Here is a tiny trained network, its code and every weight. The questions are about switching its units off for an input and a target symbol, where a switched-off unit gives its printed mean instead of its output.

import numpy as np


def w(rows, s, z=0):
    codes = np.array(rows[::2]) - 128.0
    scale = np.full(codes.shape[1], s)
    scale[-1] = z or s
    return codes * scale


def norm(h):
    return h / np.sqrt((h * h).mean(-1, keepdims=True) + 1e-5)


def f(y):
    return np.maximum(y, 0)


def softmax(a):
    e = np.exp(a - a.max(-1, keepdims=True))
    return e / e.sum(-1, keepdims=True)


def log_softmax(a):
    a = a - a.max(-1, keepdims=True)
    return a - np.log(np.exp(a).sum(-1, keepdims=True))


def net(x, mask):
    ids = ['Θαγζημψ'.index(c) for c in x.split()]
    T = len(ids)
    res = E[ids] + P[:T]
    u = 0
    for l in range(2):
        r = norm(res)
        for j in range(2):
            rows = slice(4 * j, 4 * j + 4)
            q, k, v = (r @ M[l][rows].T for M in (Q, K, V))
            z = softmax(np.where(np.tri(T) > 0, q @ k.T / 4**0.5, -1e9)) @ v
            o = O[l][rows]
            res = res + np.where(mask[u + j], z, o[:, -1]) @ o[:, :-1]
        u += 2
        y = f(norm(res) @ A[l][:, :-1].T + A[l][:, -1])
        res = res + np.where(mask[u : u + 8], y, B[l][:, -1]) @ B[l][:, :-1]
        u += 8
    return log_softmax(norm(res)[-1] @ U[:, :-1].T + U[:, -1])


Q, K, V, O, A, B = {}, {}, {}, {}, {}, {}
E = w([
[116,169,123],'Θ',
[53,141,173],'α',
[119,162,148],'γ',
[150,71,12],'ζ',
[249,132,114],'η',
[233,136,115],'μ',
[254,139,147],'ψ',
],0.0058)
P = w([
[146,102,84],'0',
[148,254,12],'1',
[174,38,113],'2',
[115,212,93],'3',
[86,25,173],'4',
[101,200,120],'5',
[67,32,181],'6',
[94,186,140],'7',
[63,32,162],'8',
[82,184,162],'9',
[33,20,152],'10',
],0.0037)
Q[0] = w([
[112,122,178],'L0H0',
[192,182,76],'L0H0',
[121,125,136],'L0H0',
[39,17,76],'L0H0',
[78,201,149],'L0H1',
[135,145,196],'L0H1',
[163,128,193],'L0H1',
[108,255,76],'L0H1',
],0.0089)
K[0] = w([
[85,101,165],'L0H0',
[223,187,149],'L0H0',
[119,123,121],'L0H0',
[46,73,2],'L0H0',
[51,154,191],'L0H1',
[161,162,195],'L0H1',
[194,168,166],'L0H1',
[3,202,80],'L0H1',
],0.008)
V[0] = w([
[115,86,202],'L0H0',
[166,129,164],'L0H0',
[158,138,136],'L0H0',
[106,182,198],'L0H0',
[56,76,2],'L0H1',
[165,114,160],'L0H1',
[87,136,89],'L0H1',
[135,161,163],'L0H1',
],0.0089)
O[0] = w([
[90,106,76,7],'L0H0',
[132,143,97,92],'L0H0',
[140,144,118,131],'L0H0',
[60,151,100,25],'L0H0',
[91,187,249,202],'L0H1',
[134,89,108,109],'L0H1',
[116,166,156,149],'L0H1',
[139,127,88,107],'L0H1',
],0.011,0.0016)
A[0] = w([
[182,59,166,225],'L0N0',
[221,208,41,121],'L0N1',
[213,27,163,2],'L0N2',
[151,60,125,108],'L0N3',
[177,79,113,126],'L0N4',
[204,235,137,88],'L0N5',
[255,67,179,175],'L0N6',
[200,151,163,82],'L0N7',
],0.0067,0.0019)
B[0] = w([
[76,76,148,219],'L0N0',
[51,224,162,209],'L0N1',
[182,6,168,192],'L0N2',
[130,140,171,173],'L0N3',
[131,122,172,180],'L0N4',
[139,193,50,219],'L0N5',
[16,87,83,253],'L0N6',
[168,167,83,186],'L0N7',
],0.012,0.0041)
Q[1] = w([
[48,157,163],'L1H0',
[131,159,99],'L1H0',
[183,130,83],'L1H0',
[231,181,2],'L1H0',
[123,199,158],'L1H1',
[130,154,143],'L1H1',
[117,136,126],'L1H1',
[92,116,114],'L1H1',
],0.011)
K[1] = w([
[44,118,174],'L1H0',
[138,170,166],'L1H0',
[189,164,124],'L1H0',
[233,250,187],'L1H0',
[89,135,202],'L1H1',
[118,131,160],'L1H1',
[110,129,132],'L1H1',
[102,121,100],'L1H1',
],0.012)
V[1] = w([
[163,154,67],'L1H0',
[111,46,253],'L1H0',
[182,35,230],'L1H0',
[108,168,74],'L1H0',
[87,208,80],'L1H1',
[113,191,150],'L1H1',
[123,59,56],'L1H1',
[123,46,32],'L1H1',
],0.004)
O[1] = w([
[139,100,171,40],'L1H0',
[43,138,52,249],'L1H0',
[2,73,81,148],'L1H0',
[171,151,148,111],'L1H0',
[220,142,174,195],'L1H1',
[170,93,98,188],'L1H1',
[102,192,210,67],'L1H1',
[90,220,241,49],'L1H1',
],0.0046,0.002)
A[1] = w([
[145,118,157,71],'L1N0',
[138,186,180,140],'L1N1',
[137,121,151,51],'L1N2',
[138,77,170,143],'L1N3',
[160,2,34,56],'L1N4',
[202,153,38,171],'L1N5',
[136,49,196,181],'L1N6',
[81,203,106,8],'L1N7',
],0.0079,0.0014)
B[1] = w([
[104,128,139,129],'L1N0',
[148,60,100,208],'L1N1',
[111,138,121,129],'L1N2',
[166,133,193,193],'L1N3',
[222,68,2,253],'L1N4',
[194,224,68,190],'L1N5',
[211,172,217,244],'L1N6',
[21,88,84,251],'L1N7',
],0.011,0.0033)
U = w([
[132,165,159,4],'Θ',
[8,163,101,189],'α',
[163,213,70,249],'γ',
[131,133,235,174],'ζ',
[142,79,119,82],'η',
[140,89,121,73],'μ',
[190,73,85,129],'ψ',
],0.011,0.0039)

Each question gives the input, a string of symbols that net reads in full, and the target symbol t.
The units are the heads (4 rows each of Q, K, V and O) and the neurons (one row each of A and B). Each row of codes is followed by its name. A weight is (code - 128) times the scale printed after its matrix; where a second scale follows, it is the last column's (O, A, B and U).
mask holds one flag per unit, layer by layer, with each layer's heads first. A switched-off unit (its flag False) gives its mean, the last column of its rows in O or B, instead of its output. The means were averaged over made-up inputs and are rounded, as every weight is.
A unit's drop is (log p(t) with every unit on - log p(t) with that unit switched off) / (log p(t) with every unit on - log p(t) with every unit switched off).
The circuit of an input: a set's keep is (log p(t) with only the set's units on - log p(t) with every unit switched off) / (log p(t) with every unit on - log p(t) with every unit switched off). Starting from the 12 units with the biggest drops (on a tie, the unit counted first), units are removed one at a time, each time the one whose removal leaves the highest keep (on an exact tie, the one counted first), for as long as the keep stays at least 0.8.
circuit, biggest first: the units of the circuit, biggest drop first
k most important neurons: the k neurons with the biggest drops, biggest first
k most important neurons of layer l: the k neurons of layer l with the biggest drops, biggest first
which heads matter: for each layer, one digit per head in row order, 1 if its drop is at least 0.15 and else 0, layers parted by /
drop of u: that unit's drop, to one decimal
input α Θ Θ, target α: 2 most important neurons of layer 0 : (L0N6; L0N2)
input ζ α ζ ζ η α, target γ: circuit, biggest first : (L0N6)
input α γ Θ α α γ α ζ, target γ: 2 most important neurons : (L0N6; L0N0)
input ζ ψ ψ γ α α η γ γ ψ, target α: which heads matter : 01 / 00
input η ψ α α ζ α γ, target ζ: circuit, biggest first : (L0N5; L1N6)
input Θ α η α ζ ψ Θ ψ ζ γ, target γ: which heads matter : 00 / 10
input γ ψ ψ α Θ ζ Θ, target ζ: which heads matter : 10 / 01
input α α α α γ ψ Θ, target ψ: 3 most important neurons of layer 0 : (L0N1; L0N5; L0N6)
input ζ Θ α, target ζ: which heads matter : 01 / 00
input α ψ ψ α α, target ψ: 4 most important neurons : (L0N1; L1N4; L0N6; L1N7)
input Θ ψ ζ α, target γ: 2 most important neurons of layer 0 : (L0N6; L0N0)
input Θ ζ α, target ζ: which heads matter : 00 / 00
input η ψ Θ α α ζ, target γ: 3 most important neurons : (L0N5; L0N7; L0N1)
input α Θ ζ ζ, target α: 2 most important neurons of layer 1 : (L1N4; L1N7)
input ζ ψ ζ ψ η ζ ψ ψ γ, target ψ: circuit, biggest first : (L0H1)
input η ζ α ζ η γ μ μ, target α: 3 most important neurons : (L0N1; L0N6; L1N7)
input α Θ ζ η γ ζ Θ, target ζ: which heads matter : 10 / 00
input α ζ η ζ α ψ ζ ζ, target α: which heads matter : 01 / 10
input α Θ α ζ γ, target ζ: 3 most important neurons of layer 1 : (L1N4; L1N7; L1N1)
input ζ α ψ μ ζ ζ η γ, target γ: circuit, biggest first : (L0N6)
input α α α μ η η, target α: 3 most important neurons : (L0N1; L0N6; L1N7)
input Θ α Θ Θ ψ η ψ α Θ, target ψ: 3 most important neurons of layer 0 : (L0N1; L0N6; L0N5)
input ζ α α ψ α, target ψ: drop of L1N0 : 0.0
input α ζ η ζ α μ ψ ζ ψ Θ, target γ: drop of L0N5 : 0.3
input γ ζ ψ μ α ζ η α Θ η, target α: drop of L0N7 : -0.1
input Θ α ζ, target ζ: drop of L1N7 : 0.1
input ψ α α α ψ η η ψ γ, target ψ: most important neuron : (L0N5)
